Below is a small trained network, with its code and all its weights. Each question gives an input and a target symbol and asks what happens when units are switched off, that is, made to give their printed mean instead of their output.

import numpy as np


def w(rows, s, z=0):
    codes = np.array(rows[::2]) - 128.0
    scale = np.full(codes.shape[1], s)
    scale[-1] = z or s
    return codes * scale


def norm(h):
    return h / np.sqrt((h * h).mean(-1, keepdims=True) + 1e-5)


def f(y):
    return np.maximum(y, 0)


def softmax(a):
    e = np.exp(a - a.max(-1, keepdims=True))
    return e / e.sum(-1, keepdims=True)


def log_softmax(a):
    a = a - a.max(-1, keepdims=True)
    return a - np.log(np.exp(a).sum(-1, keepdims=True))


def net(x, mask):
    ids = ['εζηστφ'.index(c) for c in x.split()]
    T = len(ids)
    res = E[ids] + P[:T]
    r = norm(res)
    for j in range(3):
        rows = slice(4 * j, 4 * j + 4)
        q, k, v = (r @ M[0][rows].T for M in (Q, K, V))
        z = softmax(np.where(np.tri(T) > 0, q @ k.T / 4**0.5, -1e9)) @ v
        o = O[0][rows]
        res = res + np.where(mask[j], z, o[:, -1]) @ o[:, :-1]
    y = f(norm(res) @ A[0][:, :-1].T + A[0][:, -1])
    res = res + np.where(mask[3:15], y, B[0][:, -1]) @ B[0][:, :-1]
    return log_softmax(norm(res)[-1] @ U[:, :-1].T + U[:, -1])


Q, K, V, O, A, B = {}, {}, {}, {}, {}, {}
E = w([
[45,2,37],'ε',
[78,190,79],'ζ',
[216,133,64],'η',
[216,133,70],'σ',
[150,231,242],'τ',
[132,106,97],'φ',
],0.0064)
P = w([
[144,74,164],'0',
[254,127,71],'1',
[118,72,177],'2',
[219,170,37],'3',
[104,84,167],'4',
[176,197,37],'5',
[91,87,160],'6',
[130,225,49],'7',
[92,86,152],'8',
[106,243,49],'9',
],0.0077)
Q[0] = w([
[129,183,144],'H1',
[102,201,91],'H1',
[67,33,120],'H1',
[153,196,114],'H1',
[183,89,216],'H2',
[112,154,181],'H2',
[24,208,110],'H2',
[48,175,94],'H2',
[211,204,216],'H3',
[179,123,89],'H3',
[212,140,145],'H3',
[82,95,5],'H3',
],0.014)
K[0] = w([
[114,154,196],'H1',
[63,192,54],'H1',
[99,32,65],'H1',
[123,203,133],'H1',
[240,155,147],'H2',
[153,225,88],'H2',
[44,219,112],'H2',
[40,184,128],'H2',
[186,90,250],'H3',
[153,52,103],'H3',
[207,26,181],'H3',
[80,127,14],'H3',
],0.012)
V[0] = w([
[166,72,71],'H1',
[143,2,92],'H1',
[109,13,99],'H1',
[81,146,50],'H1',
[127,154,137],'H2',
[84,83,102],'H2',
[77,134,172],'H2',
[173,125,149],'H2',
[94,105,65],'H3',
[148,178,208],'H3',
[147,121,120],'H3',
[68,63,114],'H3',
],0.0082)
O[0] = w([
[90,145,167,216],'H1',
[93,230,199,251],'H1',
[104,196,155,239],'H1',
[163,176,161,186],'H1',
[114,113,139,99],'H2',
[122,182,77,215],'H2',
[102,137,114,138],'H2',
[146,73,143,90],'H2',
[119,69,124,221],'H3',
[86,254,95,2],'H3',
[101,108,161,139],'H3',
[159,104,124,185],'H3',
],0.0059,0.0056)
A[0] = w([
[161,219,166,119],'N1',
[229,10,104,57],'N2',
[78,187,118,142],'N3',
[105,169,118,77],'N4',
[46,119,167,77],'N5',
[78,71,163,103],'N6',
[102,215,128,2],'N7',
[66,107,49,118],'N8',
[86,2,117,161],'N9',
[95,150,102,80],'N10',
[51,157,163,37],'N11',
[103,219,89,79],'N12',
],0.0098,0.0065)
B[0] = w([
[136,155,97,208],'N1',
[93,66,109,202],'N2',
[111,79,122,255],'N3',
[152,155,117,147],'N4',
[158,98,97,230],'N5',
[108,140,91,198],'N6',
[252,109,132,145],'N7',
[105,151,144,245],'N8',
[203,150,116,243],'N9',
[99,113,118,153],'N10',
[156,57,114,202],'N11',
[63,96,117,199],'N12',
],0.012,0.0038)
U = w([
[254,32,116,113],'ε',
[187,209,60,194],'ζ',
[5,168,97,181],'η',
[152,154,193,101],'σ',
[151,154,198,135],'τ',
[112,69,235,4],'φ',
],0.0099,0.0024)

Each question gives the input, a string of symbols that net reads in full, and the target symbol t.
The units are the heads (4 rows each of Q, K, V and O) and the neurons (one row each of A and B). Each row of codes is followed by its name. A weight is (code - 128) times the scale printed after its matrix; where a second scale follows, it is the last column's (O, A, B and U).
mask holds one flag per unit, heads first, then neurons. A switched-off unit (its flag False) gives its mean, the last column of its rows in O or B, instead of its output. The means were averaged over made-up inputs and are rounded, as every weight is.
A unit's drop is (log p(t) with every unit on - log p(t) with that unit switched off) / (log p(t) with every unit on - log p(t) with every unit switched off).
unit that matters most: the unit with the biggest drop
k most important neurons: the k neurons with the biggest drops, biggest first
which heads matter: for each layer, one digit per head in row order, 1 if its drop is at least 0.15 and else 0, layers parted by /
drop of u: that unit's drop, to one decimal
input τ ζ ζ σ τ ζ, target η: unit that matters most	H3
input φ η ζ φ ζ σ ε φ, target η: which heads matter	011
input η σ φ ε η ε τ ε τ, target ε: which heads matter	110
input ε ε ζ ε ε φ η σ, target ε: which heads matter	101
input ε ζ ε ε ε ε, target η: which heads matter	100
input ε ε ε ε φ τ ε ε ε, target ε: which heads matter	001
input ζ φ ε ε τ τ η ε η σ, target ε: which heads matter	100
input σ σ ε ζ φ φ ε τ σ η, target ε: which heads matter	100
input ζ ε ζ ε, target ζ: which heads matter	111
input ζ ζ η ε ε ε ε, target ε: which heads matter	001
input ε ε ε ζ ζ τ, target ε: which heads matter	100
input ζ ζ ζ ζ, target η: drop of N9	0.4
input ε ζ ε ε ε ε ε φ τ η, target ε: drop of N2	0.1
input ε ε η, target τ: drop of N3	0.0
input ε φ ε ζ, target ε: most important neuron	N2
